Here is a tiny trained network, its code and every weight. The questions are about switching its units off for an input and a class, where a switched-off unit gives its printed mean instead of its output.

import numpy as np


def w(rows, s, z=0):
    codes = np.array(rows[::2]) - 128.0
    scale = np.full(codes.shape[1], s)
    scale[-1] = z or s
    return codes * scale


def norm(h):
    return h / np.sqrt((h * h).mean(-1, keepdims=True) + 1e-5)


def f(y):
    return np.maximum(y, 0)


def log_softmax(a):
    a = a - a.max(-1, keepdims=True)
    return a - np.log(np.exp(a).sum(-1, keepdims=True))


def net(x, mask):
    res = np.array(x, float).reshape(1, 2) / 4 @ E
    u = 0
    for l in range(2):
        y = f(norm(res) @ A[l][:, :-1].T + A[l][:, -1])
        res = res + np.where(mask[u : u + 12], y, B[l][:, -1]) @ B[l][:, :-1]
        u += 12
    return log_softmax(norm(res)[-1] @ U[:, :-1].T + U[:, -1])


A, B = {}, {}
E = w([
[157,147,255,227],'x0',
[74,145,239,12],'x1',
],0.0081)
A[0] = w([
[222,15,98,100,150],'L0N0',
[125,237,245,84,40],'L0N1',
[123,233,136,149,76],'L0N2',
[150,86,46,140,64],'L0N3',
[144,98,172,199,184],'L0N4',
[150,99,75,138,45],'L0N5',
[88,148,122,153,77],'L0N6',
[110,140,97,27,167],'L0N7',
[90,109,29,176,54],'L0N8',
[204,59,88,111,44],'L0N9',
[169,124,175,168,2],'L0N10',
[195,179,210,171,75],'L0N11',
],0.011,0.0037)
B[0] = w([
[163,167,219,142,182],'L0N0',
[154,63,149,110,255],'L0N1',
[178,111,83,135,145],'L0N2',
[175,110,155,100,195],'L0N3',
[116,157,1,96,223],'L0N4',
[207,158,116,89,164],'L0N5',
[119,87,99,104,128],'L0N6',
[111,113,102,27,237],'L0N7',
[170,58,166,152,204],'L0N8',
[181,113,160,146,161],'L0N9',
[40,200,208,249,164],'L0N10',
[122,198,160,232,222],'L0N11',
],0.0083,0.0071)
A[1] = w([
[75,96,102,121,94],'L1N0',
[122,89,165,168,174],'L1N1',
[107,147,109,148,35],'L1N2',
[167,79,134,141,189],'L1N3',
[82,159,100,121,88],'L1N4',
[153,172,173,254,253],'L1N5',
[143,118,44,137,172],'L1N6',
[162,130,77,247,102],'L1N7',
[175,97,149,101,140],'L1N8',
[133,137,143,208,226],'L1N9',
[52,117,174,66,177],'L1N10',
[115,218,134,188,94],'L1N11',
],0.019,0.0037)
B[1] = w([
[166,169,26,94,138],'L1N0',
[94,204,130,101,164],'L1N1',
[177,144,116,146,135],'L1N2',
[79,143,139,78,168],'L1N3',
[78,120,94,96,135],'L1N4',
[151,166,60,141,249],'L1N5',
[163,76,254,102,158],'L1N6',
[118,187,189,83,210],'L1N7',
[107,81,173,142,177],'L1N8',
[160,214,68,144,198],'L1N9',
[138,143,86,235,188],'L1N10',
[2,126,85,230,181],'L1N11',
],0.011,0.018)
U = w([
[159,11,160,50,60],'0',
[60,126,204,221,2],'1',
[77,20,109,185,59],'2',
[181,196,169,99,152],'3',
[97,246,76,202,179],'4',
[90,105,6,106,213],'5',
],0.021,0.0042)

Each question gives the input, the list of numbers given to net, and the class t.
The units are the neurons (one row each of A and B). Each row of codes is followed by its name. A weight is (code - 128) times the scale printed after its matrix; where a second scale follows, it is the last column's (A, B and U).
mask holds one flag per neuron, layer by layer. A switched-off neuron (its flag False) gives its mean, the last column of its row in B, instead of its output. The means were averaged over made-up inputs and are rounded, as every weight is.
A unit's drop is (log p(t) with every unit on - log p(t) with that unit switched off) / (log p(t) with every unit on - log p(t) with every unit switched off).
The circuit of an input: a set's keep is (log p(t) with only the set's units on - log p(t) with every unit switched off) / (log p(t) with every unit on - log p(t) with every unit switched off). Starting from the 12 units with the biggest drops (on a tie, the unit counted first), units are removed one at a time, each time the one whose removal leaves the highest keep (on an exact tie, the one counted first), for as long as the keep stays at least 0.8.
circuit, biggest first: the units of the circuit, biggest drop first
top k neurons: the k neurons with the biggest drops, biggest first
k most important neurons of layer l: the k neurons of layer l with the biggest drops, biggest first
drop of u: that unit's drop, to one decimal
input [1,6], class 1: circuit, biggest first => (L1N5 L1N9)
input [-2,5], class 5: circuit, biggest first => (L0N7 L0N11 L1N9)
input [-5,-7], class 3: top 2 neurons => (L0N7 L0N0)
input [-8,2], class 5: 2 most important neurons of layer 0 => (L0N1 L0N7)
input [1,2], class 1: top neuron => (L0N1)
input [2,4], class 1: 2 most important neurons of layer 0 => (L0N1 L0N10)
input [-3,0], class 0: 2 most important neurons of layer 1 => (L1N11 L1N5)
input [-3,1], class 5: 2 most important neurons of layer 1 => (L1N10 L1N7)
input [-1,7], class 2: top 2 neurons => (L1N10 L1N9)
input [-1,4], class 2: 2 most important neurons of layer 0 => (L0N4 L0N1)
input [3,7], class 1: 2 most important neurons of layer 1 => (L1N5 L1N9)
input [-3,6], class 5: top 2 neurons => (L1N10 L0N7)
input [0,6], class 2: 4 most important neurons of layer 1 => (L1N10 L1N7 L1N9 L1N5)
input [1,-4], class 3: top neuron => (L0N11)
input [-1,-4], class 3: drop of L0N11 => 0.1
input [-4,-5], class 0: drop of L1N9 => 0.1
input [-6,8], class 5: drop of L1N10 => 0.2
input [-3,-7], class 3: drop of L1N8 => 0.0
